Here is a tiny trained network, its code and every weight. The questions are about switching its units off for an input and a class, where a switched-off unit gives its printed mean instead of its output.

import numpy as np


def w(rows, s, z=0):
    codes = np.array(rows[::2]) - 128.0
    scale = np.full(codes.shape[1], s)
    scale[-1] = z or s
    return codes * scale


def norm(h):
    return h / np.sqrt((h * h).mean(-1, keepdims=True) + 1e-5)


def f(y):
    return y / 2 * (1 + np.tanh(0.7978845608 * (y + 0.044715 * y**3)))


def log_softmax(a):
    a = a - a.max(-1, keepdims=True)
    return a - np.log(np.exp(a).sum(-1, keepdims=True))


def net(x, mask):
    res = np.array(x, float).reshape(1, 6) / 4 @ E
    u = 0
    for l in range(2):
        y = f(norm(res) @ A[l][:, :-1].T + A[l][:, -1])
        res = res + np.where(mask[u : u + 16], y, B[l][:, -1]) @ B[l][:, :-1]
        u += 16
    return log_softmax(norm(res)[-1] @ U[:, :-1].T + U[:, -1])


A, B = {}, {}
E = w([
[171,127,200,125,168,216,101],'x0',
[136,124,116,141,116,148,108],'x1',
[49,111,123,78,146,177,103],'x2',
[124,129,137,131,178,56,1],'x3',
[129,127,129,122,132,122,134],'x4',
[128,127,127,129,128,130,126],'x5',
],0.0069)
A[0] = w([
[193,168,246,47,127,105,2,4],'L0N1',
[94,79,98,146,133,41,60,96],'L0N2',
[134,165,169,204,156,143,141,118],'L0N3',
[196,175,143,157,73,179,165,109],'L0N4',
[130,115,195,185,110,94,85,99],'L0N5',
[91,137,32,148,75,125,181,131],'L0N6',
[75,42,135,16,84,190,140,127],'L0N7',
[184,57,128,161,133,123,152,145],'L0N8',
[129,139,110,69,148,74,185,131],'L0N9',
[185,129,155,92,151,132,89,103],'L0N10',
[86,144,62,150,57,126,216,174],'L0N11',
[18,117,99,86,129,135,88,131],'L0N12',
[179,152,237,111,105,180,209,58],'L0N13',
[152,157,66,120,163,48,107,110],'L0N14',
[141,134,77,191,118,114,113,139],'L0N15',
[153,118,181,118,138,213,167,105],'L0N16',
],0.0062,0.0042)
B[0] = w([
[63,92,43,253,213,136,247,189],'L0N1',
[138,159,141,72,46,71,152,181],'L0N2',
[189,46,146,95,136,115,181,141],'L0N3',
[186,64,169,88,139,47,41,186],'L0N4',
[119,149,104,126,144,110,188,138],'L0N5',
[165,125,119,158,225,147,134,207],'L0N6',
[90,221,118,148,150,158,133,199],'L0N7',
[159,90,164,160,118,78,86,151],'L0N8',
[170,136,156,186,144,160,45,154],'L0N9',
[168,144,131,167,160,129,177,142],'L0N10',
[122,83,138,192,249,140,105,253],'L0N11',
[159,49,81,64,189,154,118,189],'L0N12',
[143,76,185,89,89,88,35,197],'L0N13',
[149,208,157,152,43,156,127,161],'L0N14',
[162,183,186,137,118,138,144,145],'L0N15',
[133,179,152,47,59,134,142,188],'L0N16',
],0.0052,0.0054)
A[1] = w([
[194,127,114,122,84,133,179,140],'L1N1',
[39,129,62,58,95,122,91,106],'L1N2',
[172,70,163,172,203,96,132,110],'L1N3',
[159,97,150,96,39,68,91,204],'L1N4',
[60,126,48,32,91,121,107,3],'L1N5',
[140,124,127,201,164,149,49,198],'L1N6',
[71,202,173,58,51,205,142,6],'L1N7',
[137,199,133,152,52,51,142,33],'L1N8',
[79,99,139,91,191,193,118,171],'L1N9',
[80,74,123,3,90,117,92,134],'L1N10',
[58,105,67,131,203,169,114,15],'L1N11',
[102,186,140,149,27,132,130,72],'L1N12',
[170,32,99,203,161,79,117,117],'L1N13',
[137,179,129,144,153,128,182,144],'L1N14',
[100,197,61,77,53,50,85,191],'L1N15',
[81,118,45,124,186,116,117,190],'L1N16',
],0.008,0.0032)
B[1] = w([
[50,110,154,119,172,141,115,149],'L1N1',
[144,156,154,193,194,156,166,179],'L1N2',
[128,186,91,162,121,167,136,253],'L1N3',
[86,52,143,105,155,188,113,205],'L1N4',
[179,146,222,185,151,167,206,161],'L1N5',
[97,138,134,107,146,109,213,220],'L1N6',
[200,241,2,138,121,59,109,159],'L1N7',
[77,94,56,74,76,128,126,159],'L1N8',
[104,114,74,98,96,39,79,246],'L1N9',
[234,183,146,210,142,174,175,189],'L1N10',
[71,56,125,54,60,65,77,229],'L1N11',
[74,149,98,123,73,43,125,124],'L1N12',
[97,210,126,145,116,111,163,253],'L1N13',
[138,116,175,179,117,161,109,159],'L1N14',
[178,109,191,120,64,140,127,183],'L1N15',
[155,59,170,96,137,202,79,248],'L1N16',
],0.0074,0.0056)
U = w([
[100,215,109,221,189,115,220,185],'0',
[185,84,214,126,154,192,122,214],'1',
[39,53,66,69,197,134,73,139],'2',
[198,242,39,81,139,133,96,55],'3',
[100,117,119,116,4,70,135,2],'4',
],0.016,0.002)

Each question gives the input, the list of numbers given to net, and the class t.
The units are the neurons (one row each of A and B). Each row of codes is followed by its name. A weight is (code - 128) times the scale printed after its matrix; where a second scale follows, it is the last column's (A, B and U).
mask holds one flag per neuron, layer by layer. A switched-off neuron (its flag False) gives its mean, the last column of its row in B, instead of its output. The means were averaged over made-up inputs and are rounded, as every weight is.
A unit's drop is (log p(t) with every unit on - log p(t) with that unit switched off) / (log p(t) with every unit on - log p(t) with every unit switched off).
The circuit of an input: a set's keep is (log p(t) with only the set's units on - log p(t) with every unit switched off) / (log p(t) with every unit on - log p(t) with every unit switched off). Starting from the 12 units with the biggest drops (on a tie, the unit counted first), units are removed one at a time, each time the one whose removal leaves the highest keep (on an exact tie, the one counted first), for as long as the keep stays at least 0.8.
circuit, biggest first: the units of the circuit, biggest drop first
most important unit: the unit with the biggest drop
top k neurons: the k neurons with the biggest drops, biggest first
top k neurons in layer l: the k neurons of layer l with the biggest drops, biggest first
drop when u is switched off: that unit's drop, to one decimal
input [-1,-2,-7,6,-6,-2], class 4: most important unit => L0N11
input [0,2,6,8,-6,-3], class 1: top 3 neurons => [L0N11; L0N2; L0N6]
input [3,-8,0,2,6,3], class 0: top 2 neurons => [L0N10; L0N12]
input [6,8,1,5,5,-5], class 2: circuit, biggest first => [L1N10; L0N1]
input [0,-6,0,8,2,-8], class 4: circuit, biggest first => [L0N11; L0N2; L1N15]
input [5,0,1,-3,3,8], class 3: top 2 neurons => [L1N7; L0N16]
input [1,2,0,7,7,3], class 0: circuit, biggest first => [L0N1; L1N13]
input [0,-5,3,3,4,7], class 1: top 2 neurons => [L0N11; L0N2]
input [0,-7,-8,7,-7,1], class 4: top 4 neurons => [L0N11; L0N2; L0N6; L1N8]
input [8,6,7,1,0,1], class 2: top 2 neurons in layer 0 => [L0N2; L0N1]
input [0,7,-1,0,3,3], class 0: top 3 neurons in layer 0 => [L0N16; L0N2; L0N13]
input [-7,2,0,3,6,1], class 4: top 2 neurons => [L0N14; L1N8]
input [1,2,-8,-5,-2,6], class 1: top 3 neurons => [L0N1; L0N13; L0N4]
input [1,7,-1,5,6,-1], class 0: top neuron => [L0N1]
input [1,2,-6,-7,7,4], class 1: top 3 neurons => [L0N1; L0N13; L0N4]
input [-6,0,1,-4,3,8], class 2: top 2 neurons in layer 1 => [L1N11; L1N16]
input [6,-3,1,-4,2,2], class 3: top 2 neurons in layer 1 => [L1N7; L1N16]
input [-1,-5,3,7,1,2], class 1: top 2 neurons => [L0N2; L0N11]
input [1,7,3,-6,4,7], class 3: top 2 neurons in layer 0 => [L0N16; L0N1]
input [7,5,8,-8,1,-6], class 3: most important unit => L1N7
input [6,8,4,-7,-5,-2], class 3: drop when L1N7 is switched off => 0.3
input [5,2,0,1,-8,5], class 0: drop when L0N1 is switched off => 0.6
